Here is a tiny trained network, its code and every weight. The questions are about switching its units off for an input and a target symbol, where a switched-off unit gives its printed mean instead of its output.

import numpy as np


def w(rows, s, z=0):
    codes = np.array(rows[::2]) - 128.0
    scale = np.full(codes.shape[1], s)
    scale[-1] = z or s
    return codes * scale


def f(y):
    return y / 2 * (1 + np.tanh(0.7978845608 * (y + 0.044715 * y**3)))


def softmax(a):
    e = np.exp(a - a.max(-1, keepdims=True))
    return e / e.sum(-1, keepdims=True)


def log_softmax(a):
    a = a - a.max(-1, keepdims=True)
    return a - np.log(np.exp(a).sum(-1, keepdims=True))


def net(x, mask):
    ids = ['βγδεζημπσφω'.index(c) for c in x.split()]
    T = len(ids)
    res = E[ids] + P[:T]
    u = 0
    for l in range(3):
        q, k, v = (res @ M[l].T for M in (Q, K, V))
        z = softmax(np.where(np.tri(T) > 0, q @ k.T / 4**0.5, -1e9)) @ v
        res = res + np.where(mask[u], z, O[l][:, -1]) @ O[l][:, :-1]
        u += 1
        y = f(res @ A[l][:, :-1].T + A[l][:, -1])
        res = res + np.where(mask[u : u + 4], y, B[l][:, -1]) @ B[l][:, :-1]
        u += 4
    return log_softmax(res[-1] @ U[:, :-1].T + U[:, -1])


Q, K, V, O, A, B = {}, {}, {}, {}, {}, {}
E = w([
[154,109,74,99,35,2,172],'β',
[146,52,222,150,128,118,128],'γ',
[169,58,85,5,103,69,239],'δ',
[210,206,10,67,177,112,152],'ε',
[157,223,81,50,161,29,52],'ζ',
[126,101,194,96,69,20,65],'η',
[175,159,174,3,201,118,130],'μ',
[143,135,61,129,72,187,151],'π',
[181,173,161,164,173,108,222],'σ',
[119,105,111,5,87,146,169],'φ',
[183,153,138,155,86,143,110],'ω',
],0.0097)
P = w([
[58,80,145,155,154,134,123],'0',
[232,93,118,116,138,159,100],'1',
[242,68,127,102,135,179,117],'2',
[253,66,140,106,140,189,124],'3',
[248,70,152,119,148,198,133],'4',
[249,77,181,108,133,209,150],'5',
[251,77,170,111,129,211,149],'6',
],0.0048)
Q[0] = w([
[124,113,90,95,112,199,187],'L0H0',
[205,109,133,213,143,93,193],'L0H0',
[73,190,241,57,88,145,127],'L0H0',
[121,93,2,80,140,119,151],'L0H0',
],0.046)
K[0] = w([
[71,119,106,95,100,156,136],'L0H0',
[152,98,116,202,151,144,182],'L0H0',
[97,187,203,56,130,104,152],'L0H0',
[128,98,2,104,95,153,97],'L0H0',
],0.052)
V[0] = w([
[128,55,33,190,242,3,137],'L0H0',
[161,109,179,86,89,207,39],'L0H0',
[140,171,205,79,17,145,104],'L0H0',
[127,23,65,149,217,31,140],'L0H0',
],0.0048)
O[0] = w([
[143,205,255,110,40,93,143,84],'L0H0',
[130,84,73,121,227,102,89,254],'L0H0',
[120,38,73,174,196,86,118,144],'L0H0',
[166,160,187,120,63,95,141,158],'L0H0',
],0.004,0.00088)
A[0] = w([
[96,130,123,76,62,186,82,101],'L0N0',
[52,130,99,221,124,115,51,7],'L0N1',
[84,182,139,252,114,146,53,53],'L0N2',
[7,212,80,203,134,153,120,52],'L0N3',
],0.019,0.012)
B[0] = w([
[134,104,105,152,180,85,176,7],'L0N0',
[114,125,139,114,178,116,247,70],'L0N1',
[61,215,161,92,60,214,86,4],'L0N2',
[109,122,110,107,132,94,132,92],'L0N3',
],0.016,0.00032)
Q[1] = w([
[102,160,143,133,120,136,121],'L1H0',
[163,113,129,111,128,129,133],'L1H0',
[246,99,122,75,132,130,135],'L1H0',
[77,170,146,153,120,127,137],'L1H0',
],0.12)
K[1] = w([
[131,93,146,110,154,122,125],'L1H0',
[73,126,126,97,128,124,130],'L1H0',
[1,163,142,145,161,131,132],'L1H0',
[175,94,87,119,172,141,96],'L1H0',
],0.089)
V[1] = w([
[146,170,119,122,221,145,71],'L1H0',
[144,83,211,68,158,108,100],'L1H0',
[180,104,165,81,134,254,185],'L1H0',
[86,79,145,199,181,132,109],'L1H0',
],0.0075)
O[1] = w([
[74,185,128,176,216,140,36,79],'L1H0',
[188,90,107,94,210,1,93,249],'L1H0',
[94,43,193,98,226,206,172,102],'L1H0',
[222,85,75,250,192,56,97,6],'L1H0',
],0.0062,0.0021)
A[1] = w([
[114,164,141,124,112,120,89,44],'L1N0',
[20,120,138,160,95,140,130,20],'L1N1',
[7,166,117,141,145,128,148,67],'L1N2',
[69,148,163,195,177,130,115,3],'L1N3',
],0.02,0.011)
B[1] = w([
[155,93,113,134,190,113,134,4],'L1N0',
[235,107,120,149,251,83,175,31],'L1N1',
[167,138,114,134,100,145,87,63],'L1N2',
[56,2,24,206,140,55,198,43],'L1N3',
],0.014,0.0003)
Q[2] = w([
[190,129,123,1,88,151,88],'L2H0',
[191,140,119,86,129,139,167],'L2H0',
[120,174,142,107,133,112,163],'L2H0',
[185,162,167,101,122,106,150],'L2H0',
],0.016)
K[2] = w([
[100,80,168,201,128,250,182],'L2H0',
[114,152,155,160,123,204,166],'L2H0',
[118,132,137,85,99,154,144],'L2H0',
[126,117,157,113,132,157,171],'L2H0',
],0.021)
V[2] = w([
[55,116,70,21,147,112,41],'L2H0',
[116,72,226,126,67,131,2],'L2H0',
[131,118,210,138,107,126,80],'L2H0',
[137,247,227,114,167,87,168],'L2H0',
],0.008)
O[2] = w([
[180,117,160,2,58,144,50,11],'L2H0',
[221,118,196,163,102,184,131,172],'L2H0',
[163,144,172,159,130,151,151,167],'L2H0',
[97,203,208,127,161,92,186,128],'L2H0',
],0.0081,0.0012)
A[2] = w([
[26,147,134,168,154,108,132,59],'L2N0',
[207,162,37,114,183,119,175,4],'L2N1',
[69,137,143,173,178,147,36,37],'L2N2',
[107,179,129,188,181,165,8,104],'L2N3',
],0.013,0.014)
B[2] = w([
[118,125,116,105,106,127,99,157],'L2N0',
[92,118,181,114,105,156,107,252],'L2N1',
[199,96,130,2,45,83,240,109],'L2N2',
[158,114,79,146,126,132,172,127],'L2N3',
],0.019,0.0028)
U = w([
[145,131,105,127,33,92,188,64],'β',
[130,45,220,192,113,94,78,64],'γ',
[143,63,129,71,132,122,207,3],'δ',
[104,187,157,92,118,209,98,160],'ε',
[167,254,83,131,115,128,67,118],'ζ',
[102,99,182,170,36,44,66,97],'η',
[164,144,146,90,235,123,81,61],'μ',
[99,110,59,208,114,199,98,172],'π',
[61,171,147,185,168,99,168,168],'σ',
[89,63,77,139,153,154,103,234],'φ',
[192,122,141,197,127,177,132,209],'ω',
],0.0094,0.0055)

Each question gives the input, a string of symbols that net reads in full, and the target symbol t.
The units are the heads (4 rows each of Q, K, V and O) and the neurons (one row each of A and B). Each row of codes is followed by its name. A weight is (code - 128) times the scale printed after its matrix; where a second scale follows, it is the last column's (O, A, B and U).
mask holds one flag per unit, layer by layer, with each layer's heads first. A switched-off unit (its flag False) gives its mean, the last column of its rows in O or B, instead of its output. The means were averaged over made-up inputs and are rounded, as every weight is.
A unit's drop is (log p(t) with every unit on - log p(t) with that unit switched off) / (log p(t) with every unit on - log p(t) with every unit switched off).
The circuit of an input: a set's keep is (log p(t) with only the set's units on - log p(t) with every unit switched off) / (log p(t) with every unit on - log p(t) with every unit switched off). Starting from the 12 units with the biggest drops (on a tie, the unit counted first), units are removed one at a time, each time the one whose removal leaves the highest keep (on an exact tie, the one counted first), for as long as the keep stays at least 0.8.
circuit, biggest first: the units of the circuit, biggest drop first
k most important neurons: the k neurons with the biggest drops, biggest first
k most important neurons of layer l: the k neurons of layer l with the biggest drops, biggest first
drop when u is switched off: that unit's drop, to one decimal
input σ μ ζ δ, target σ: circuit, biggest first	(L2H0; L0H0)
input δ δ σ η, target σ: circuit, biggest first	(L2H0)
input η π ζ, target η: circuit, biggest first	(L1H0; L2N1; L2H0)
input δ π δ β, target δ: circuit, biggest first	(L1H0; L0H0)
input γ ω β, target ω: 2 most important neurons of layer 0	(L0N0; L0N1)
input ω β π ω γ σ, target σ: circuit, biggest first	(L2H0; L0H0)
input η π φ, target φ: circuit, biggest first	(L2H0; L0H0)
input ε η σ γ, target ε: circuit, biggest first	(L1H0; L0H0)
input μ ω π ω, target φ: circuit, biggest first	(L0H0; L2H0)
input π φ ε ω δ, target φ: 2 most important neurons of layer 0	(L0N0; L0N2)
input π ε σ π, target π: circuit, biggest first	(L1H0; L2H0)
input ε μ ε μ ε η, target ε: circuit, biggest first	(L1H0; L2H0; L0H0)
input η ε φ ε δ β ε, target η: circuit, biggest first	(L1H0; L2N1)
input ω ε φ γ η ε, target ω: most important neuron of layer 1	(L1N3)
input ω ζ γ, target ω: circuit, biggest first	(L2H0; L1H0; L2N1)
input γ φ ε ζ δ, target ω: 2 most important neurons of layer 0	(L0N0; L0N1)
input ζ ω ω π ω, target π: 2 most important neurons	(L2N3; L2N2)
input γ ω ω β η μ ζ, target ω: 2 most important neurons	(L0N0; L2N3)
input ω η β ω φ, target ω: drop when L1H0 is switched off	0.2
input μ μ ε ε ε, target μ: drop when L2N1 is switched off	0.1
input β σ ε μ, target σ: drop when L0N1 is switched off	0.0
input ε δ δ μ ε σ ω, target σ: most important neuron	(L0N2)
